Look-ups in named tables: a row name and a column name give one cell, copied from the table.

Loku:
|  | Refig | Mil | Bezak | Kido | Fero | Medot | Tunemat | Zuti | Vapatok |
|---|---|---|---|---|---|---|---|---|---|
| Devib | 114 | 115 | 140 | 164 | 56 | 109 | 170 | 140 | 145 |
| Gat | 131 | 133 | 125 | 140 | 164 | 96 | 118 | 123 | 50 |
| Paf | 115 | 107 | 205 | 150 | 130 | 172 | 138 | 105 | 161 |
| Banifos | 119 | 207 | 141 | 139 | 101 | 124 | 141 | 143 | 84 |
| Soluga | 156 | 128 | 147 | 73 | 126 | 129 | 100 | 151 | 71 |
| Zad | 129 | 215 | 122 | 116 | 101 | 138 | 132 | 157 | 105 |
| Vep | 131 | 188 | 81 | 114 | 156 | 170 | 156 | 153 | 111 |
| Tuda | 160 | 89 | 155 | 132 | 106 | 75 | 117 | 127 | 87 |
| Renirur | 119 | 130 | 176 | 165 | 97 | 132 | 158 | 115 | 197 |
| Mene | 73 | 147 | 165 | 103 | 122 | 191 | 118 | 145 | 139 |
| Bidez | 165 | 149 | 102 | 125 | 153 | 121 | 79 | 144 | 72 |

Fero of Bidez is 153
Vapatok of Gat is 50
Mil of Vep is 188
Bezak of Banifos is 141
Vapatok of Soluga is 71
Medot of Bidez is 121
Fero of Zad is 101
Medot of Banifos is 124
Bezak of Tuda is 155
Kido of Gat is 140
Medot of Devib is 109
Zuti of Devib is 140

Table Vulupez
columns: Tev, Febi, Kufa, Tadop, Tufaliz, Sul, Modulog, Gis, Komi, Tuvilak
Tigol: [58192, 61063, 60289, 58017, 57166, 57032, 57931, 55968, 56461, 55866]
Tulor: [62642, 69737, 61470, 59545, 57900, 55897, 62368, 51154, 38806, 51926]
Difa: [58100, 59670, 56752, 57470, 57617, 58319, 58374, 57432, 55679, 57603]
Lebagek: [50475, 40912, 52897, 55246, 57651, 60686, 53646, 68720, 88841, 67032]
Nel: [58069, 59517, 55909, 58253, 57420, 57016, 58142, 57308, 56082, 55755]
Tavinur: [62602, 69746, 63806, 59835, 57839, 56550, 61195, 51082, 37582, 51633]
Nepeza: [58012, 58999, 56788, 56808, 58230, 57546, 57350, 56790, 57337, 57349]
Mon: [53474, 45911, 55178, 55552, 58580, 58545, 54209, 65064, 76536, 63573]
Baburi: [58315, 59830, 58446, 58129, 58255, 57716, 58107, 56879, 57081, 57021]
Maf: [57717, 62948, 59985, 57550, 58316, 58341, 59409, 57240, 56118, 55655]
Pav: [53834, 46597, 53926, 56383, 57620, 58611, 53502, 65412, 76173, 64894]
Temedad: [65672, 77757, 61994, 60288, 57999, 55329, 64330, 44517, 24815, 49793]

Tigol, Tufaliz -> 57166
Nepeza, Tadop -> 56808
Tulor, Kufa -> 61470
Tigol, Gis -> 55968
Nepeza, Gis -> 56790
Difa, Kufa -> 56752
Lebagek, Tev -> 50475
Lebagek, Tuvilak -> 67032
Temedad, Febi -> 77757
Nel, Febi -> 59517

Rofemo
         Zipel  Voso  Sema  Tamiz  Sav
Demata     418   441    39    433  222
Vosure     530   362   903    670  545
Mevaz      253   293   601    195  665
Kefedi     310   166   453    104  618
Morasuk    349   174   373    215  454
Kotupi     359   182   254    231  356
Befuzaf    688   434   867    727  639
Kitem      413   302   133    350  224
Sol        655   556   645    846  705
Dok        624   700   130    688  377
Rov        643   687   371    872  612
Nub        697   737   141    734  477
Mif        532   545    97    586  315
Masus      732   648   513    841  668

What is the Sema of Dok in Rofemo?
130
What is the Tamiz of Masus in Rofemo?
841
What is the Tamiz of Demata in Rofemo?
433
What is the Sav of Rov in Rofemo?
612
What is the Sema of Mif in Rofemo?
97
What is the Sav of Kotupi in Rofemo?
356
What is the Sav of Nub in Rofemo?
477
What is the Sav of Dok in Rofemo?
377
What is the Zipel of Kefedi in Rofemo?
310

Vinazul =
|  | Sokogal | Nem | Tid |
|---|---|---|---|
| Kege | 148 | 141 | 166 |
| Tav | 202 | 226 | 132 |
| Pidusug | 122 | 195 | 6 |
| Mulev | 177 | 174 | 177 |
| Giv | 101 | 92 | 144 |
| Zomatu | 202 | 230 | 124 |
| Nug | 124 | 145 | 82 |
| Mifede | 145 | 126 | 188 |
| Zug | 202 | 226 | 131 |
| Tovilat | 101 | 143 | 6 |
| Ziv | 201 | 233 | 104 |
| Vivu | 201 | 220 | 142 |
| Mim | 103 | 92 | 143 |
| Lun | 149 | 137 | 182 |

What is the Nem of Pidusug in Vinazul?
195
What is the Tid of Ziv in Vinazul?
104
What is the Nem of Mifede in Vinazul?
126
What is the Tid of Giv in Vinazul?
144
What is the Sokogal of Giv in Vinazul?
101
What is the Sokogal of Vivu in Vinazul?
201
What is the Tid of Tav in Vinazul?
132
What is the Tid of Mifede in Vinazul?
188
What is the Sokogal of Lun in Vinazul?
149
What is the Nem of Tav in Vinazul?
226

Table Gebe
	Gisebuv	Suko	Balor
Bonabam	92	128	230
Lamefi	140	104	173
Dami	120	223	164
Zozaso	98	231	148
Gak	233	171	149
Furi	62	95	110
Fel	143	107	100
Vis	80	90	77
Rafe	197	227	170

Gak, Gisebuv => 233
Bonabam, Gisebuv => 92
Rafe, Suko => 227
Zozaso, Gisebuv => 98
Vis, Suko => 90
Vis, Balor => 77
Vis, Gisebuv => 80
Furi, Suko => 95
Fel, Balor => 100
Dami, Gisebuv => 120
Lamefi, Balor => 173
Zozaso, Balor => 148

Zek.tsv
	Mut	Mano
Pozika	159	174
Nuludon	119	156
Mulak	241	119
Sipul	80	225
Guzirab	203	124
Rar	49	187
Zun	176	112
Nubemal	115	224
Lugigop	109	182

Sipul, Mut: 80
Pozika, Mut: 159
Rar, Mano: 187
Rar, Mut: 49
Zun, Mano: 112
Pozika, Mano: 174
Row with the largest Mano: Sipul

Kug:
fields: Kazivu, Kud, Kon
Rozi: [56383, 52008, 39304]
Puz: [56155, 62726, 83208]
Vikoli: [74151, 66756, 7768]

Puz, Kon => 83208
Rozi, Kazivu => 56383
Vikoli, Kud => 66756
Puz, Kazivu => 56155
Rozi, Kon => 39304
Rozi, Kud => 52008
Vikoli, Kazivu => 74151
Puz, Kud => 62726
Vikoli, Kon => 7768

Table Senom
	Zabel	Vage	Ripi	Feke	Zivokib	Sav	Leb	Gifiv	Mevobar	Lupek
Bef	46.09	44.45	40.26	57.64	11.04	48.23	47.10	41.08	46.26	20.78
Nus	41.00	39.56	44.72	26.18	41.59	56.17	52.09	33.30	65.23	40.28
Nulu	44.42	36.60	27.82	35.81	65.11	28.88	39.23	29.55	18.91	22.79
Laba	41.68	33.50	49.34	16.87	29.58	33.78	36.39	46.47	14.59	56.28
Bipan	36.56	37.46	19.78	33.56	43.94	36.04	10.06	22.70	31.52	18.33
Gam	38.19	38.51	28.28	33.49	40.23	38.47	23.80	28.38	33.69	28.52
Movu	43.48	38.87	30.25	36.35	57.32	32.97	41.20	30.20	25.22	27.42
Fovefa	19.96	53.51	26.55	59.10	36.30	31.20	38.50	27.97	44.22	63.95
Pigogaf	43.61	28.31	57.05	7.56	29.95	27.73	38.52	55.32	0.47	66.23
Zitasup	24.76	21.92	31.05	36.39	41.62	30.34	2.28	42.41	49.82	25.47
Riduped	41.30	39.77	44.98	25.67	41.42	56.22	52.05	33.26	65.38	40.08
Nuvevin	16.13	59.04	22.57	65.61	33.82	29.82	38.17	24.58	45.13	68.75
Tel	41.72	33.57	49.15	16.82	29.86	33.65	36.66	46.47	14.72	56.32
Tad	44.37	40.54	49.87	22.39	39.79	67.35	61.90	32.35	81.80	38.77

Zitasup, Leb => 2.28
Riduped, Gifiv => 33.26
Tel, Lupek => 56.32
Nulu, Mevobar => 18.91
Gam, Vage => 38.51
Tel, Vage => 33.57
Zitasup, Zabel => 24.76
Zitasup, Feke => 36.39
Laba, Vage => 33.50
Fovefa, Mevobar => 44.22
Nuvevin, Leb => 38.17
Riduped, Sav => 56.22
Tel, Leb => 36.66
Nulu, Ripi => 27.82
Gam, Sav => 38.47
Which row has the largest Lupek? Nuvevin

Table Sopur
columns: Ver, Gigu, Tel, Lirik, Gumol, Vese, Pofipo, Mapimov
Tet: [44.159, 50.868, 39.845, 36.254, 39.998, 28.611, 79.883, 38.785]
Fedot: [72.087, 61.137, 66.964, 46.326, 27.225, 72.577, 32.174, 35.584]
Tisep: [50.652, 46.954, 46.267, 36.792, 37.200, 35.932, 80.346, 36.951]
Fise: [48.967, 49.780, 44.928, 38.111, 40.469, 33.833, 80.452, 39.066]
Gugoza: [54.261, 49.799, 51.905, 39.087, 27.331, 57.128, 37.363, 32.787]
Dez: [51.288, 49.699, 45.561, 36.212, 35.957, 35.103, 80.656, 36.435]
Tabo: [56.963, 51.290, 49.705, 34.177, 31.787, 41.030, 75.765, 31.942]
Gebefus: [45.254, 81.513, 52.371, 68.457, 76.943, 48.297, 33.333, 70.237]
Furater: [71.344, 56.751, 65.059, 42.829, 23.453, 71.674, 33.966, 32.474]
Golafo: [49.666, 47.383, 44.833, 36.453, 37.617, 34.576, 80.405, 37.365]
Sefatoz: [27.941, 61.295, 33.340, 49.563, 61.672, 29.182, 45.016, 55.021]
Gezofe: [49.289, 48.229, 45.308, 37.426, 39.119, 34.502, 80.259, 38.109]
Sov: [40.238, 52.389, 37.380, 38.621, 45.963, 25.259, 78.919, 43.204]
Ropibuz: [60.394, 58.712, 52.189, 35.935, 32.549, 42.671, 73.152, 33.697]

Tet, Gumol: 39.998
Sov, Vese: 25.259
Sov, Mapimov: 43.204
Fise, Ver: 48.967
Gezofe, Lirik: 37.426
Sefatoz, Pofipo: 45.016
Furater, Gigu: 56.751
Gebefus, Tel: 52.371
Gugoza, Lirik: 39.087
Gugoza, Gigu: 49.799
Dez, Lirik: 36.212
Ropibuz, Gigu: 58.712
Tet, Gigu: 50.868
Sefatoz, Vese: 29.182
Ropibuz, Pofipo: 73.152
Gezofe, Gigu: 48.229
Fise, Gigu: 49.780
Tisep, Ver: 50.652

